Each row is followed by its class number.
[ 611  168  119   30 -105 -153   91  201 -334 -176 -193   45 -356  434
 -156   87  493 -485  247  -97  -46   38  192 -185  -20 -128  319 -499
  -48  -80 -489  -88  216 -140  226 -353   63   -8]
4
[-129 -143  -46 -224  231   19    3 -205   65    5 -220  -66  227  -84
  180  -29  181   15 -248  163  139  441 -185   14  -47   99  -26 -233
 -102  -29  147  131  184  166 -203  222   83  243]
6
[-167   69  160 -113  181    7  274  -66   37   95  119   22  200  -49
  -31  -29   74   -5  -39  -22   48   20  -14 -110  -69   42   49 -188
   49  -87  -62  144   72  182 -155   15  -86   46]
9
[ 103   57 -123 -140  241  223   59 -329  -81 -144 -261  -27 -154  167
 -118  -96   -4 -100  -73   37   -2 -135 -149   89 -175   48   98  -27
 -156  -66    7  164  -26 -204  -26   38  -25  202]
9
[ 257   84   76  -29   23 -214  136  -63  -45  203 -194  -81  -49  215
 -184  -99  143 -122   40 -278 -113  275   99   17   35  -68  110 -370
  111   61 -142  131  122 -277  172   21 -100  -46]
9
[ 189   92  200 -132   99  120  296  260 -235   52  157   88  168   43
   43   75  112  -93 -115   -8   -8  253 -187   55   85   -7  -48 -168
  133   24  130   17   -2  143  -66  -40  140  -67]
6
[  20  241  136  -98  144  188  -77 -168 -282  -53  -42   67  448 -140
  107  103 -119  -56 -305   70   15  107  148   55   55 -125  -95  -91
 -167 -136   -6 -116 -106 -134  -52   96  268   73]
1
[ 468   19  401  -63   35 -111  -75  216  -62 -291 -238  419 -459  445
  195 -303  369 -351  203 -307 -177 -183  448 -135  -52  346 -551  -81
  158  593 -614 -230   16  183  374  148  357 -133]
10
[  54  -90  205 -315  233 -609 -370  -68 -300 -432 -268 -112  181  804
  123  192  221 -217  659   13 -102   94  399  -41  518 -569 -180 -268
  289  309 -219 -138  123   47  172 -313  118    1]
5
[ -24  -49  138  -90  313  233  274 -234   57  328 -480  -70  299   20
  149   14   48 -151 -375   26 -134  407   49  228  267 -182 -127 -496
  406  -65  -13  271 -221  -88 -201  435 -296   84]
5
[ 183   30  311 -156   18   22  -14   76 -265  152  548  305   79  -64
  -14  415  -10 -382 -176 -196 -232 -146  -92 -149 -276  393 -206   95
  -22  293  233 -448  -99 -195  344 -285  437  -31]
10
[ -14  213  153 -115  132  174  -75 -177 -224  -72   77   76  458 -159
  124  137   10  -79 -434   91   31  156   77   48   48  -45 -125 -205
 -207  -61   90 -286  -41 -148    1  -42  368  105]
6
[ 266  -25  -18 -128   52  223  133  161 -183   92  119   75   63   21
  -49   10   60  -43  -25  -80  -40  157  -54  108  113  -30   70 -112
  104 -117   21   34 -107  178   93  -77  118  -14]
3
[ 242   32  101 -123   35  147  206  279 -180   47   49  156   18  162
  -49   57  252 -120   24   15   -1  142 -155   30   68  -47 -110  -14
  134   14  -41   15   -7  246  102  -86   71 -105]
8
[ -91    0  -23    4  -17 -209   74  -52  206  244  154 -180  263 -104
 -194   19  -39   -7  -41 -222   26   21   29 -137   97   98  -27 -130
   45   -1   56  103   62 -157   -5   64 -299  -90]
0
[ -72   76  116  -98  148  -42  256  -52   10   50  105   39  206  -49
   -3   -5  115  -78  -62   93   31  -33   -9 -102   27   85  -52 -164
  -25  -85 -105  126  105   81 -118  -11 -100  -11]
10
[-116  267  191   -4  176 -585  522  237   45  224  208 -336  398  -59
  520   85  148  -11 -109  181 -432  124  612  -86  155 -351 -314 -380
   49  137  341 -791   45  210  269   32  309 -170]
9
[  20  154   58 -118  120  225 -151 -197 -229  -32   82  171  414 -125
   18   90  -48  -89 -337  128   67  104  -44   77   35   28  -19  -84
 -203  -59   54  -67 -113 -167  -77  -22  268   96]
7
[  72 -147  -46  197 -243 -103 -169  -98   24  144 -443    7 -472  423
  121  120   90 -200  299 -294  -18  117 -100 -134   64   21   44  312
  412  445  -95  104  178  -17  178  260 -128   78]
9
[  20   61  -61   17   61  174  -50   78  -48 -177  -37 -124   89 -217
  -26  -71 -218    4   48  -36  140 -378  106 -127 -314  100  241  133
  -46  -59  -46   21  -63   10 -159  -36    9  272]
3
[ -80 -104  -59   49  130 -114 -159 -460  229  186  188 -145   45 -105
 -335 -112  -25   39  -70   34 -198  248  -82 -173  -63   86  -67   48
 -260   79  332 -126  -54 -159   22 -195  149  120]
9
[-123   84  153 -113  182  -62  261  -14  -61   68   61  -36  209  -58
  -47  -42  133  -57  -68   21   50   25   -1 -104    2   74    3 -231
    6  -39  -74  197   63   57 -171   34 -121  -28]
4
[ -32  266  125 -146  163  223  -90 -235 -239  -74  115  139  561 -114
   86  125 -155  -44 -289   54   40  139   23   55   47  -72  -55  -80
 -202 -149   45 -199 -116  -26  -69  -72  345   48]
9
[  -9   62 -101    2   41   95  -72   90  -44 -183  -64 -124   52 -117
    9  -60  -82  -13  154  -19  117 -240   26 -212 -316   78  204  127
  -92  -82  -90   18  -72   32 -167 -115   37  155]
4
[-136  119  132 -101  131  -18  238  -93    6   55   71    5  249  -54
  -75   26  138  -72 -166   95   79  -58   20  -98   -2   36  -33 -146
   -2  -45  -55  113  111   82 -126   49 -141   71]
8
[ 222   41   90 -191   67  217  147  279 -200   66   97   69  198   10
    3  -28  160  -56  -66  -79  -69   82  -12   26   47    7 -110 -129
   79   -8   31  -18 -148  146   61  -76  192  -36]
4
[ 168   76   78 -157  169  174  165  216 -291   90   67  -22  229   69
  -53   69  123  -53 -104   29    0  187  -77   61  112  -43   11 -219
   77  -24   27  -34  -30  120   32  -62  122  -74]
7
[ -14  149   74 -116  102  244  187  253 -294   40    0  -73  119  131
  -53   38  116  -61 -194  -94   82   89  -53  172   39   20  -38 -257
  150  -83  -22  -14 -151  190  -21   78   94 -116]
2
[ 125   60  112  -42   50  163  111  198 -196   37   61   13   22   60
  -76   59   44  -36  -56   37  -20  245 -138   78   64  -95  -69  -62
   87   58   57  -40  -23   98  -22  -78  178  -48]
0
[-100  -53  -43 -162 -397  165 -435 -391  280 -155  386   90    3   53
  -64  279 -158 -358 -548 -101  -21 -225  104  113   59  278 -518   63
 -276  -40  464 -394  -90 -355  192   57  318  263]
1
[ -63   52  157 -132  180  -63  288  -36  -16   20  106   33  279  -32
  -25  -55  135  -14 -132  111   61   -8   70 -121  -10   12   17 -218
   24  -49 -102   85   75  127  -85   19  -57   42]
6
[ -40   48   62  -81   67  215   87  206 -198  -47   93  -23   84   60
  -44  113   79  -90   18  -10   56   20 -203  -15  -59  -93  -65  -19
   82  -58   42   54  -93  209  -67  -11  159  -44]
4
[ -80  -86  117 -102  -86 -364 -352  442  -61 -462 -385  -71 -200  282
 -123 -271  113 -112  -97  252  336 -561 -105    7 -501   87  -83  610
  -56  312   90  -38  326 -263  -46 -330  -53  -29]
4
[ 205 -193  397   14 -106  231   58   46 -112   72    2  562 -373  335
  138   38 -458  -14  -34 -469  333  322   -7  226   87   55   70  -29
  296   94 -170 -162 -334  155  -13  514   90  -92]
2
[  64  107  -69  -42   66  113   83   51  -75 -221 -140  -90  151 -183
   -6 -146 -114   -9  128  -33  183 -189   39 -148 -361   80  263  118
  -97 -179  -93   36   -5   60 -156  -24  -22  151]
9
[  81   34  187 -118   52  224  201  213 -216   93  214  174   53   89
 -107    9  128 -110  -63  -86  172   54 -192  -67  -73   16  -48   34
  103  -86   31  -25 -108  205  -44  -67  138  -93]
7
[-476   82  209   68 -140 -326  204  352   58   46 -150  -90 -272 -125
   46 -398  396  -90 -236 -419  201  329   -9   42 -439  203   22 -361
  404  -53 -160   36  -12   43 -482  186  -34 -198]
10
[  22   -1  699  210   41 -432  364  217 -132  237 -125  394 -261 -164
  352  -22  152  -14  162   37 -197  899  141   71  361 -113 -232  -80
  384  112  -64  124  136 -145 -159  -27 -144 -399]
0
[  90   61  145  -72   70  315  143  201 -191  161  157   73   14   36
 -113   83   -6  -19 -196 -155  -46  109 -172   75  -65  -51  -44  -60
  193  -23   75  -32 -160   89  -18  -14  176  -47]
0
[  18  192   58  -96  104  216  -87 -165 -242  -22  -17  135  327  -72
   63  100  -81  -67 -246   52   65   66    1   34  -31  -97  -24   28
 -167 -122  -42  -55  -98 -111  -16   36  244   55]
1
[ 174   94  109 -219   14  -72  155   -3   25  391 -166  -47   56 -124
  251  -48 -112 -143 -231 -364   24  327    5  165 -269  223   19 -343
   94 -100  208  355   59 -271  -50  221    3  213]
3
[  18   42  -65   13    3  190  -24  148 -147 -163  -98  -14   45 -155
  -96 -122  -58  -39 -136  -51  210 -290   55  -14 -289  138  295   44
   49 -148 -178   43 -106   81 -179   46  -23  141]
3
[ 119   61  162  163  125  195  346  187  -56   -3 -547   21   18 -254
  351   -6  455 -296 -798   39 -210  180  124 -140 -283 -107 -360    5
  229 -436  173 -695 -106    6 -184  560  142 -172]
10
[ -79   39  151 -106  168  -27  230    2  -65   79   75  -13  181  -90
  -25  -36   81  -65  -96   36   63    4   68  -44  -16   67   44 -195
   68  -50  -63  148   73  152 -109   29  -62   64]
3
[-137   99  104    2  -36  114  170  -19  116   43   -4 -129  -26  -24
 -151  -29  102  -88 -197 -164  -28   19   68 -102 -119   74 -111 -249
   75   20 -100 -115   12 -178  -99   31  -39    6]
4
[  73   60   25  -51  107  147   38   46 -122 -139  -47   24  183 -131
   31  -68  -13  -29   42  -37  168 -149   70 -160 -181  119  192   71
  -94 -197  -72    2  -68  128 -139  -12  -18   82]
2
[ 192  -71 -153 -203  168 -212 -255 -414  118  103  -75  248  539 -182
  175 -131  469  -71 -251  -12  -55  392  -58 -157  249  243  -55 -144
 -344 -237  152  -20  -19   36 -247   -1  -26   43]
8
[ 114   75  164 -100   72  127  223  266 -220   -1   31    9  -13  137
   63   60  187 -121 -137  -32   20   90  -47   65   64   -8  -91 -194
  171   32   54  -45   -8  128   15  -19  119   -5]
6
[-111   85  119  -78  149  -44  272 -101   34   38   95  -10  106 -106
  -51  -47  159  -42  -78   43   27   46   39 -126   -5   86  -23 -128
  -12  -26  -26   77  129   92 -120    6 -117   49]
8
[  78  251  124  -28  112  177  -28 -148 -182  -73   81   77  394 -218
   91   -7  -62  -66 -257   80   13   94   43   15   86   21 -120  -92
 -262  -80   32 -124  -18  -77 -110  -28  283   46]
10
[ 110  108  -61 -228  220  -82   52 -322  128  240  -11  -33  550   28
 -114 -155  146  154 -205  293  -74   79   56 -127 -167 -101  -51 -182
 -395 -320  -59  154  108  127   65 -102  113   48]
2
[ -67  247   71 -133  122   82 -104 -185 -227 -128   59   60  428 -112
  100  107   -8 -126 -299   97   21   81   49   29  -39  -30  -67 -152
 -156  -65  -19 -133  -26  -80 -165  -88  316   81]
5
[  38  254   53  -51   86  226 -119 -153 -232  -78  -27   55  390 -122
   64  107  -59  -91 -281   78   19   55   33   52   12  -72   13  -33
 -124   25   16 -131  -53  -79  -45  -13  255  140]
8
[-149   77  159 -105  146  -55  257  -42  -11   29  117    8  193  -52
  -31  -36  143  -15 -172   91   59   19   23 -119  -22   84  -63 -149
   32  -41  -46   92  105   81 -111   -5  -47   21]
6
[ -11  195   60  -75  125  132  -75 -151 -256 -111  -30   43  507 -200
   96   46  -43    7 -304   94   28  128   54  -13  -58  -66  -25  -61
 -118 -157   28 -142 -129  -52 -123   55  294   70]
6
[ -44  201   64  -39  105  181 -123 -139 -286 -138   31   31  345 -185
   21  102  -62  -90 -247  141   64   56   25   18   30  -18  -86  -14
 -261  -59   58 -141 -100 -166  -53  -45  293   60]
4
[ 169   52  -58  -36   29  169   68  160  -61  -99 -107   16  158 -155
   44  -97   16  -38   18   97  118 -224   54 -161 -213  154  218  102
  -28 -185 -110   58  -47   28 -180 -104 -116  119]
7
[ -93   14 -333   48   20  102 -202 -426  223  -74 -105   -8  361   -7
  -55   40  103  -11 -323  348   54   13 -314 -141   57 -105   60  165
 -284 -103  115   14  174  -47 -291  171  -16  132]
7
[ -18 -127  193  -81   29 -297   64 -151   94  134   56 -138 -125  103
  -99 -110  113   30   48 -179  -68   98  125   44   11   56  -14 -337
  -25  177  107 -112   67 -234  152 -172 -100   -7]
6
[  74   46  -55    8   23  147  -21   73  -59 -202 -103  -18   16 -174
  -19  -66  -63  -41   57  -12  133 -178   97 -142 -266   56  212   76
  -31 -240 -157   65  -76   22 -161  -40  -33  159]
0
[  46  -12 -167  -65  141 -287  -58 -356   44    3 -170 -263  400  215
 -246   53   96   -6  186   49   37 -138 -173 -278  -46 -202   26   -7
 -233    8   50   19  190 -145  -56  161 -176  -18]
7
[ 107    4  -80  -56   56  126   -1   27  -89 -232 -140    8  152  -78
  -15  -15  -70   15   75  114  124 -338   51 -178 -295    2  201  164
  -41 -108 -135   66  -45  -26  -73  -10  -15  253]
6
[  57   85   76 -159   73  183  280  193 -253   55   68  -55  131   12
  -86   20  148  -80  -88  -60    6  213 -152   81  -18  -24  -23 -116
  130 -121  146  -24  -44  175  -11  -60  119  -67]
9
[  97   -9   54   28   34 -319 -245 -214  254  162   88   79  295 -103
  -14 -146  479 -109 -565  161 -204  280  147 -115  278  168 -513 -294
 -401  -99  224 -306   90  -66  -64   15  246  -25]
10
[  -4   80 -133  -46   13  228   22   25 -137 -195  -75  -47  184 -157
  -40  -70  -66    1  -14   74  184 -359    2 -162 -256   81  230  180
  -94 -236  -87   92 -126   57 -237  -14  -41  177]
4
[ -52  187  121  -88  187  175  -88 -134 -209  -12   32   60  456 -156
  125  108  -79  -48 -208   68    7  148   78    6   75  -86  -72 -125
 -154  -69  -14 -114 -140  -77  -35  -49  257   21]
4
[  91  108   44 -175  136  164  246  208 -285   26   35    4  167   84
  -24    7   11  -19  -78   36   32  141 -141   86  -15  -53   49  -42
  176  -99   25  101  -43  119  -65   -2   65 -119]
7
[ 152   57   25  -54   43 -207  128 -407  -67  211 -254 -230 -128   10
  -15 -161  -15   26  -65 -401   16   84  270   77   21   74  242 -338
 -111   63   16   -6  186 -383  194  188 -242   87]
8
[ -67 -178  426  113 -332 -339 -649  122 -109 -286  234  166 -522  133
 -110 -163 -265 -118   33 -544   -2  -67  287  201 -177  139  170  -16
  340  346   -7   54  -32  -91  -35 -101  275   37]
5
[ -26  155   92  -71   76  183  -97 -178 -247  -92   -8  133  389 -114
  106  115  -33  -68 -304  135   86   65  -19   67  -23  -48  -76  -44
 -147  -96   17  -91 -122  -72  -24   46  280   82]
6
[ -51 -157 -385  216  -66 -746 -168 -425  228   37  143 -462 -317  308
 -271  -99 -123  292  309  321 -583   96  412   57  440    1   82 -119
 -108  715   66 -331  123 -107  390 -134   -7   -9]
8
[  10  220  108 -127  120  222   -5 -133 -276  -17   64   84  459 -181
   57   77 -123  -59 -279  108   85   64  -78   76  -38   32    4  -88
 -242  -17   40   -5  -74  -94 -100    3  243   56]
4
[  41   74   -9 -101   46  202   -8   82  -48 -188   -9   49  197 -160
   25  -77  -32  -33  -68  -60  152 -266   39 -212 -268  114  113  133
  -82 -203  -85   10  -55   39 -206  -34   35  138]
4
[ 345   23  224  -10   58 -276  253   79 -397  233 -182  -80  -16   57
  -31  -93  -70  -42  152 -339   48  289   26  -20 -132  -98  286 -195
  107 -114   40  162  -30  -51    6  248  -52 -153]
4
[-114   38   97  -49  108   -9  254    3    1   92   64   -5  162  -57
  -84  -66  151  -51  -90  146   91    4   -7 -113  -22   63  -10 -105
   29  -20  -68  130   74   96 -112   47 -109   -5]
7
[  70   50   63  -79   29  172  150  242 -173   45  201  -43  227   -8
  -23  115   40  -56  -14  -73  -32  157  -90    8  147  -37  -51 -113
  168  -78   32  -60  -35  260   -2  -57  121 -115]
10
[-299   48 -187  -26 -122 -244  -18 -497  313  421  -73  -68  238   79
  198  406  230  -33 -238  411    1   -5 -137   35  254 -119 -295  -41
 -327  -77  214  171  391 -247  211   37 -257  158]
8
[ 352  277  210 -475 -274  -49  -23  -47   28  -17 -214 -195  -66  373
  586 -272 -328 -205 -292 -496   -5  326  520  382  119  359  156 -514
  229  255   52   56  405 -147   51 -156  124  238]
4
[ 318   77  135 -192 -348  -28  -79   21    0 -287 -244   68 -475  480
   80 -209  659 -683 -566 -252  251  197   43   17  -76  254  188 -344
   71  581  -40 -350  677 -194  122 -154  307  357]
6
